Below is a small trained network, with its code and all its weights. Each question gives an input and a target symbol and asks what happens when units are switched off, that is, made to give their printed mean instead of their output.

import numpy as np


def w(rows, s, z=0):
    codes = np.array(rows[::2]) - 128.0
    scale = np.full(codes.shape[1], s)
    scale[-1] = z or s
    return codes * scale


def norm(h):
    return h / np.sqrt((h * h).mean(-1, keepdims=True) + 1e-5)


def f(y):
    return np.maximum(y, 0)


def softmax(a):
    e = np.exp(a - a.max(-1, keepdims=True))
    return e / e.sum(-1, keepdims=True)


def log_softmax(a):
    a = a - a.max(-1, keepdims=True)
    return a - np.log(np.exp(a).sum(-1, keepdims=True))


def net(x, mask):
    ids = ['αβδξτφω'.index(c) for c in x.split()]
    T = len(ids)
    res = E[ids] + P[:T]
    u = 0
    for l in range(3):
        q, k, v = (norm(res) @ M[l].T for M in (Q, K, V))
        z = softmax(np.where(np.tri(T) > 0, q @ k.T / 4**0.5, -1e9)) @ v
        res = res + np.where(mask[u], z, O[l][:, -1]) @ O[l][:, :-1]
        u += 1
        y = f(norm(res) @ A[l][:, :-1].T + A[l][:, -1])
        res = res + np.where(mask[u : u + 12], y, B[l][:, -1]) @ B[l][:, :-1]
        u += 12
    return log_softmax(norm(res)[-1] @ U[:, :-1].T + U[:, -1])


Q, K, V, O, A, B = {}, {}, {}, {}, {}, {}
E = w([
[154,95,159,132,104,64,197],'α',
[186,61,119,105,163,147,83],'β',
[143,87,204,119,124,177,38],'δ',
[59,154,4,34,126,72,121],'ξ',
[109,105,118,141,145,199,114],'τ',
[210,127,71,89,44,161,150],'φ',
[78,78,152,99,135,108,69],'ω',
],0.0032)
P = w([
[127,54,108,222,134,134,144],'0',
[135,74,141,87,86,81,109],'1',
[112,157,173,89,70,128,176],'2',
[117,134,131,116,206,185,142],'3',
[144,80,129,97,91,73,120],'4',
[122,189,148,109,99,115,152],'5',
[130,142,133,103,243,164,131],'6',
[145,71,142,94,90,61,130],'7',
[137,227,141,134,110,92,148],'8',
[131,145,129,97,254,145,126],'9',
[144,63,134,91,83,68,146],'10',
],0.0033)
Q[0] = w([
[82,115,104,173,61,139,194],'L0H1',
[217,177,154,70,63,86,116],'L0H1',
[133,66,122,163,16,52,167],'L0H1',
[133,125,154,80,2,55,205],'L0H1',
],0.0054)
K[0] = w([
[166,58,178,96,118,162,109],'L0H1',
[58,58,62,103,154,133,156],'L0H1',
[107,20,159,143,130,193,165],'L0H1',
[115,3,117,108,172,151,169],'L0H1',
],0.0053)
V[0] = w([
[210,78,187,109,156,43,119],'L0H1',
[101,98,251,166,123,123,75],'L0H1',
[127,87,46,111,152,52,72],'L0H1',
[7,144,157,122,147,82,163],'L0H1',
],0.0028)
O[0] = w([
[171,139,206,216,200,72,92,142],'L0H1',
[116,115,193,164,123,151,4,254],'L0H1',
[142,229,76,173,182,52,114,146],'L0H1',
[16,102,161,78,102,61,132,56],'L0H1',
],0.0024,0.00098)
A[0] = w([
[20,119,42,194,189,100,120,9],'L0N1',
[160,111,48,128,164,106,252,20],'L0N2',
[142,107,140,60,192,97,119,21],'L0N3',
[118,114,200,92,106,48,159,34],'L0N4',
[172,185,171,122,107,74,230,43],'L0N5',
[151,142,230,61,114,171,126,15],'L0N6',
[117,73,147,157,188,155,151,97],'L0N7',
[163,138,129,130,142,108,50,91],'L0N8',
[152,111,105,135,38,187,191,74],'L0N9',
[149,208,158,126,30,45,194,119],'L0N10',
[56,106,92,60,108,49,104,111],'L0N11',
[123,162,93,150,130,168,129,126],'L0N12',
],0.0028,0.0015)
B[0] = w([
[36,228,209,116,118,92,225,163],'L0N1',
[153,212,252,92,184,127,87,155],'L0N2',
[75,207,143,185,154,119,106,195],'L0N3',
[174,145,72,114,194,218,94,184],'L0N4',
[9,113,103,147,126,221,51,166],'L0N5',
[151,237,53,161,180,77,120,206],'L0N6',
[115,60,73,149,176,71,108,246],'L0N7',
[136,161,108,100,90,145,201,216],'L0N8',
[115,146,214,174,238,80,63,197],'L0N9',
[53,59,85,179,148,220,41,204],'L0N10',
[224,112,194,156,122,202,107,236],'L0N11',
[149,122,175,112,160,161,157,176],'L0N12',
],0.0023,0.0012)
Q[1] = w([
[181,5,87,111,197,105,135],'L1H1',
[128,178,67,135,163,134,68],'L1H1',
[177,2,138,131,121,80,168],'L1H1',
[89,179,128,180,228,198,161],'L1H1',
],0.0061)
K[1] = w([
[188,140,203,254,60,172,95],'L1H1',
[69,188,41,154,104,107,121],'L1H1',
[215,83,228,201,123,183,154],'L1H1',
[34,178,120,136,142,141,25],'L1H1',
],0.0057)
V[1] = w([
[134,49,199,214,165,199,129],'L1H1',
[140,65,252,65,148,100,145],'L1H1',
[214,165,141,200,183,151,135],'L1H1',
[153,198,110,202,135,180,85],'L1H1',
],0.0023)
O[1] = w([
[104,130,87,143,75,57,233,253],'L1H1',
[96,163,1,115,145,102,151,161],'L1H1',
[87,87,153,74,58,104,135,148],'L1H1',
[90,97,210,82,140,103,171,155],'L1H1',
],0.0027,0.0023)
A[1] = w([
[139,56,99,162,73,100,155,144],'L1N1',
[14,139,202,106,124,106,124,31],'L1N2',
[161,100,151,161,152,95,102,73],'L1N3',
[136,254,106,153,144,134,176,180],'L1N4',
[70,174,70,123,112,190,156,59],'L1N5',
[226,126,111,102,86,82,123,5],'L1N6',
[52,115,116,146,156,112,130,158],'L1N7',
[52,183,117,72,111,76,81,83],'L1N8',
[132,171,178,120,55,84,68,42],'L1N9',
[146,170,201,149,73,148,197,49],'L1N10',
[165,194,79,65,80,116,133,34],'L1N11',
[118,124,122,75,142,71,210,195],'L1N12',
],0.0035,0.0016)
B[1] = w([
[178,199,137,68,154,148,99,253],'L1N1',
[117,193,29,104,186,94,116,177],'L1N2',
[115,155,84,132,77,146,126,162],'L1N3',
[60,190,177,86,171,213,183,202],'L1N4',
[102,155,114,39,47,142,142,171],'L1N5',
[3,156,172,153,182,140,134,178],'L1N6',
[122,159,152,68,128,89,107,201],'L1N7',
[219,139,146,194,163,217,141,169],'L1N8',
[164,127,74,124,154,128,226,163],'L1N9',
[105,192,107,72,187,226,138,156],'L1N10',
[128,13,212,168,140,61,114,152],'L1N11',
[144,162,190,138,85,175,74,205],'L1N12',
],0.0031,0.0024)
Q[2] = w([
[232,66,181,72,106,59,51],'L2H1',
[134,34,135,113,150,122,125],'L2H1',
[3,96,128,109,180,195,175],'L2H1',
[28,116,66,208,175,217,197],'L2H1',
],0.006)
K[2] = w([
[124,54,111,240,100,61,122],'L2H1',
[133,13,73,110,87,113,123],'L2H1',
[102,91,138,24,114,177,119],'L2H1',
[155,163,105,3,133,186,118],'L2H1',
],0.0051)
V[2] = w([
[115,118,90,142,251,210,163],'L2H1',
[133,134,173,36,115,196,45],'L2H1',
[249,125,55,119,97,134,107],'L2H1',
[135,149,57,40,125,68,134],'L2H1',
],0.0028)
O[2] = w([
[131,1,120,116,108,118,140,248],'L2H1',
[170,112,109,166,93,45,91,173],'L2H1',
[93,159,157,181,137,105,174,79],'L2H1',
[185,149,173,177,130,130,122,78],'L2H1',
],0.0043,0.0017)
A[2] = w([
[11,148,77,117,103,38,117,65],'L2N1',
[43,109,241,148,139,78,200,35],'L2N2',
[123,157,92,160,13,148,162,31],'L2N3',
[183,95,108,180,91,86,114,142],'L2N4',
[192,142,42,92,126,147,112,142],'L2N5',
[202,110,3,191,141,55,155,71],'L2N6',
[140,133,159,142,135,185,18,4],'L2N7',
[168,102,140,151,159,213,187,130],'L2N8',
[144,119,151,94,88,171,136,64],'L2N9',
[94,136,198,78,100,160,96,99],'L2N10',
[193,84,119,162,121,107,105,168],'L2N11',
[161,201,174,146,145,84,132,143],'L2N12',
],0.0041,0.003)
B[2] = w([
[92,171,95,155,145,42,29,159],'L2N1',
[67,80,253,177,149,83,188,184],'L2N2',
[101,26,123,46,182,127,112,134],'L2N3',
[194,155,118,114,103,157,167,153],'L2N4',
[93,105,164,185,108,119,143,251],'L2N5',
[138,93,5,213,237,124,231,161],'L2N6',
[149,72,151,205,129,241,47,176],'L2N7',
[174,155,134,95,76,62,78,225],'L2N8',
[111,102,108,142,170,92,121,170],'L2N9',
[140,145,100,187,129,122,166,250],'L2N10',
[90,188,124,125,156,153,146,199],'L2N11',
[120,52,112,104,108,138,127,200],'L2N12',
],0.0045,0.002)
U = w([
[58,179,75,148,115,22,38,188],'α',
[58,109,250,197,119,84,207,20],'β',
[254,164,163,91,48,88,139,239],'δ',
[153,123,151,223,118,236,46,60],'ξ',
[60,250,126,65,155,203,191,84],'τ',
[92,6,75,34,110,152,135,72],'φ',
[195,128,26,197,201,101,203,252],'ω',
],0.0052,0.00037)

Each question gives the input, a string of symbols that net reads in full, and the target symbol t.
The units are the heads (4 rows each of Q, K, V and O) and the neurons (one row each of A and B). Each row of codes is followed by its name. A weight is (code - 128) times the scale printed after its matrix; where a second scale follows, it is the last column's (O, A, B and U).
mask holds one flag per unit, layer by layer, with each layer's heads first. A switched-off unit (its flag False) gives its mean, the last column of its rows in O or B, instead of its output. The means were averaged over made-up inputs and are rounded, as every weight is.
A unit's drop is (log p(t) with every unit on - log p(t) with that unit switched off) / (log p(t) with every unit on - log p(t) with every unit switched off).
The circuit of an input: a set's keep is (log p(t) with only the set's units on - log p(t) with every unit switched off) / (log p(t) with every unit on - log p(t) with every unit switched off). Starting from the 12 units with the biggest drops (on a tie, the unit counted first), units are removed one at a time, each time the one whose removal leaves the highest keep (on an exact tie, the one counted first), for as long as the keep stays at least 0.8.
units of the circuit, in order: the units of the circuit, biggest drop first
most important unit: the unit with the biggest drop
top k neurons: the k neurons with the biggest drops, biggest first
top k neurons in layer l: the k neurons of layer l with the biggest drops, biggest first
drop when u is switched off: that unit's drop, to one decimal
input ξ δ ξ β α τ ω τ β α β, target ω: top 2 neurons	[L1N1 L2N6]
input β τ τ τ ω τ τ, target φ: units of the circuit, in order	[L0H1 L2H1]
input φ τ β τ τ β ω α ξ, target ξ: units of the circuit, in order	[L1H1 L1N8 L0N10 L2N7]
input β τ τ τ τ τ τ β, target β: most important unit	L2H1
input ξ τ φ τ, target δ: units of the circuit, in order	[L2N8 L0H1 L2H1]
input τ τ ξ ω, target α: units of the circuit, in order	[L2H1 L0H1 L2N1]
input τ δ φ β β β δ τ ω, target ω: top 2 neurons	[L1N8 L1N9]
input ξ τ α, target ξ: top 2 neurons	[L0N5 L0N4]
input ξ β δ δ ξ, target ω: top 2 neurons	[L2N6 L1N8]
input β δ δ τ φ β τ τ ω ξ ξ, target β: top 2 neurons in layer 1	[L1N11 L1N8]
input τ τ δ β φ, target φ: top 2 neurons in layer 1	[L1N6 L1N1]
input ω τ τ τ τ τ τ τ ω τ τ, target ξ: top 2 neurons	[L1N1 L2N5]
input τ β τ β τ ω τ, target α: top 2 neurons	[L1N2 L0N11]
input β δ ω ω, target α: most important unit	L1N2
input β τ δ, target δ: top 2 neurons	[L1N9 L0N6]
input ω τ τ τ τ φ, target φ: top 3 neurons	[L0N10 L2N3 L1N5]
input β δ ω α τ β β β ω δ ξ, target β: top 3 neurons	[L0N11 L1N8 L1N11]
input β δ τ τ τ ω α ω, target β: top 2 neurons	[L0N11 L2N2]
input τ β τ ω β ω, target ω: top 2 neurons	[L1N9 L2N6]
input α α τ β β β ξ δ, target τ: most important unit	L2H1
input β τ α δ τ τ τ τ δ, target δ: top 2 neurons in layer 2	[L2N8 L2N12]
input ξ τ τ β, target ω: top 2 neurons	[L2N6 L0N11]
input φ α τ φ τ, target δ: top 2 neurons in layer 1	[L1N1 L1N10]
input τ β β ξ τ β τ τ τ β, target φ: top 2 neurons	[L1N1 L1N6]
input τ ω β β β τ δ δ, target φ: drop when L2H1 is switched off	1.5
input α τ ω β τ ξ ξ τ β τ ω, target τ: drop when L2H1 is switched off	0.8
input τ δ τ τ τ β β α, target φ: drop when L0N6 is switched off	0.0
input τ ξ τ τ τ δ β τ α, target ξ: most important unit	L1H1
input α δ α τ τ, target τ: drop when L2H1 is switched off	0.8
